Below is a small trained network, with its code and all its weights. Each question gives an input and a target symbol and asks what happens when units are switched off, that is, made to give their printed mean instead of their output.

import numpy as np


def w(rows, s, z=0):
    codes = np.array(rows[::2]) - 128.0
    scale = np.full(codes.shape[1], s)
    scale[-1] = z or s
    return codes * scale


def norm(h):
    return h / np.sqrt((h * h).mean(-1, keepdims=True) + 1e-5)


def f(y):
    return y / 2 * (1 + np.tanh(0.7978845608 * (y + 0.044715 * y**3)))


def softmax(a):
    e = np.exp(a - a.max(-1, keepdims=True))
    return e / e.sum(-1, keepdims=True)


def log_softmax(a):
    a = a - a.max(-1, keepdims=True)
    return a - np.log(np.exp(a).sum(-1, keepdims=True))


def net(x, mask):
    ids = ['Πεηστψ'.index(c) for c in x.split()]
    T = len(ids)
    res = E[ids] + P[:T]
    r = norm(res)
    for j in range(2):
        rows = slice(2 * j, 2 * j + 2)
        q, k, v = (r @ M[0][rows].T for M in (Q, K, V))
        z = softmax(np.where(np.tri(T) > 0, q @ k.T / 2**0.5, -1e9)) @ v
        o = O[0][rows]
        res = res + np.where(mask[j], z, o[:, -1]) @ o[:, :-1]
    y = f(norm(res) @ A[0][:, :-1].T + A[0][:, -1])
    res = res + np.where(mask[2:18], y, B[0][:, -1]) @ B[0][:, :-1]
    return log_softmax(norm(res)[-1] @ U[:, :-1].T + U[:, -1])


Q, K, V, O, A, B = {}, {}, {}, {}, {}, {}
E = w([
[104,144,72,135],'Π',
[138,178,164,155],'ε',
[73,190,63,124],'η',
[147,101,124,125],'σ',
[195,112,11,9],'τ',
[106,183,166,105],'ψ',
],0.012)
P = w([
[143,2,195,155],'0',
[242,251,119,15],'1',
[197,196,134,76],'2',
[175,160,126,120],'3',
[179,132,107,163],'4',
[179,106,101,173],'5',
],0.0053)
Q[0] = w([
[238,165,29,24],'head 0',
[52,217,30,107],'head 0',
[2,172,159,157],'head 1',
[37,174,7,190],'head 1',
],0.011)
K[0] = w([
[5,158,93,153],'head 0',
[95,72,60,138],'head 0',
[84,121,180,79],'head 1',
[45,76,143,169],'head 1',
],0.019)
V[0] = w([
[143,41,83,121],'head 0',
[152,73,183,123],'head 0',
[99,128,254,152],'head 1',
[8,53,130,23],'head 1',
],0.011)
O[0] = w([
[107,219,84,135,134],'head 0',
[113,173,114,232,2],'head 0',
[219,106,74,159,37],'head 1',
[64,1,99,216,128],'head 1',
],0.0088,0.006)
A[0] = w([
[128,89,106,110,113],'neuron 0',
[117,64,92,100,27],'neuron 1',
[214,94,71,89,60],'neuron 2',
[110,134,160,101,126],'neuron 3',
[156,72,230,53,253],'neuron 4',
[121,123,123,121,80],'neuron 5',
[140,160,93,93,133],'neuron 6',
[245,122,174,131,168],'neuron 7',
[85,50,83,94,117],'neuron 8',
[13,95,224,138,218],'neuron 9',
[76,126,150,89,145],'neuron 10',
[144,169,60,120,168],'neuron 11',
[156,107,111,123,81],'neuron 12',
[101,149,134,203,225],'neuron 13',
[117,131,116,126,67],'neuron 14',
[207,57,116,228,189],'neuron 15',
],0.012,0.0024)
B[0] = w([
[112,99,114,122,151],'neuron 0',
[83,116,93,114,166],'neuron 1',
[199,75,57,113,179],'neuron 2',
[123,118,171,106,162],'neuron 3',
[139,202,108,216,254],'neuron 4',
[128,124,125,130,127],'neuron 5',
[150,101,136,177,179],'neuron 6',
[65,125,227,200,188],'neuron 7',
[59,109,104,148,218],'neuron 8',
[213,148,199,104,211],'neuron 9',
[112,101,206,139,196],'neuron 10',
[139,91,177,202,165],'neuron 11',
[134,96,122,102,128],'neuron 12',
[141,167,70,203,137],'neuron 13',
[122,124,119,146,124],'neuron 14',
[142,238,252,11,162],'neuron 15',
],0.016,0.0074)
U = w([
[137,228,226,64,169],'Π',
[90,161,115,216,119],'ε',
[240,100,128,150,3],'η',
[2,93,169,79,114],'σ',
[119,85,56,98,186],'τ',
[205,86,151,20,113],'ψ',
],0.011,0.0021)

Each question gives the input, a string of symbols that net reads in full, and the target symbol t.
The units are the heads (2 rows each of Q, K, V and O) and the neurons (one row each of A and B). Each row of codes is followed by its name. A weight is (code - 128) times the scale printed after its matrix; where a second scale follows, it is the last column's (O, A, B and U).
mask holds one flag per unit, heads first, then neurons. A switched-off unit (its flag False) gives its mean, the last column of its rows in O or B, instead of its output. The means were averaged over made-up inputs and are rounded, as every weight is.
A unit's drop is (log p(t) with every unit on - log p(t) with that unit switched off) / (log p(t) with every unit on - log p(t) with every unit switched off).
The circuit of an input: a set's keep is (log p(t) with only the set's units on - log p(t) with every unit switched off) / (log p(t) with every unit on - log p(t) with every unit switched off). Starting from the 12 units with the biggest drops (on a tie, the unit counted first), units are removed one at a time, each time the one whose removal leaves the highest keep (on an exact tie, the one counted first), for as long as the keep stays at least 0.8.
units of the circuit, in order: the units of the circuit, biggest drop first
most important unit: the unit with the biggest drop
k most important neurons: the k neurons with the biggest drops, biggest first
drop when u is switched off: that unit's drop, to one decimal
input η η η η Π, target σ: units of the circuit, in order : head 1; neuron 4
input σ η τ, target τ: units of the circuit, in order : neuron 9; neuron 15
input τ Π τ ψ ψ τ, target ε: 2 most important neurons : neuron 4; neuron 15
input Π τ ψ ψ, target ε: 2 most important neurons : neuron 9; neuron 15
input ε ε η, target η: units of the circuit, in order : head 1; neuron 2
input ε τ ψ ε ψ, target ε: most important unit : head 1
input σ Π σ τ ψ τ, target ε: units of the circuit, in order : neuron 4; head 0; neuron 9
input τ ψ η η τ τ, target σ: 2 most important neurons : neuron 8; neuron 10
input ψ Π ψ η ψ η, target ψ: units of the circuit, in order : head 1; neuron 15; neuron 2; head 0
input ψ Π ψ Π σ ψ, target η: 2 most important neurons : neuron 2; neuron 8
input ψ Π ε τ, target η: 2 most important neurons : neuron 4; neuron 2
input η ε τ, target η: drop when head 1 is switched off : 0.2
input ψ ε τ η τ, target τ: drop when head 1 is switched off : 0.0
input Π ε η, target ε: drop when neuron 15 is switched off : 0.1
input ε ψ ε, target ε: most important unit : neuron 7
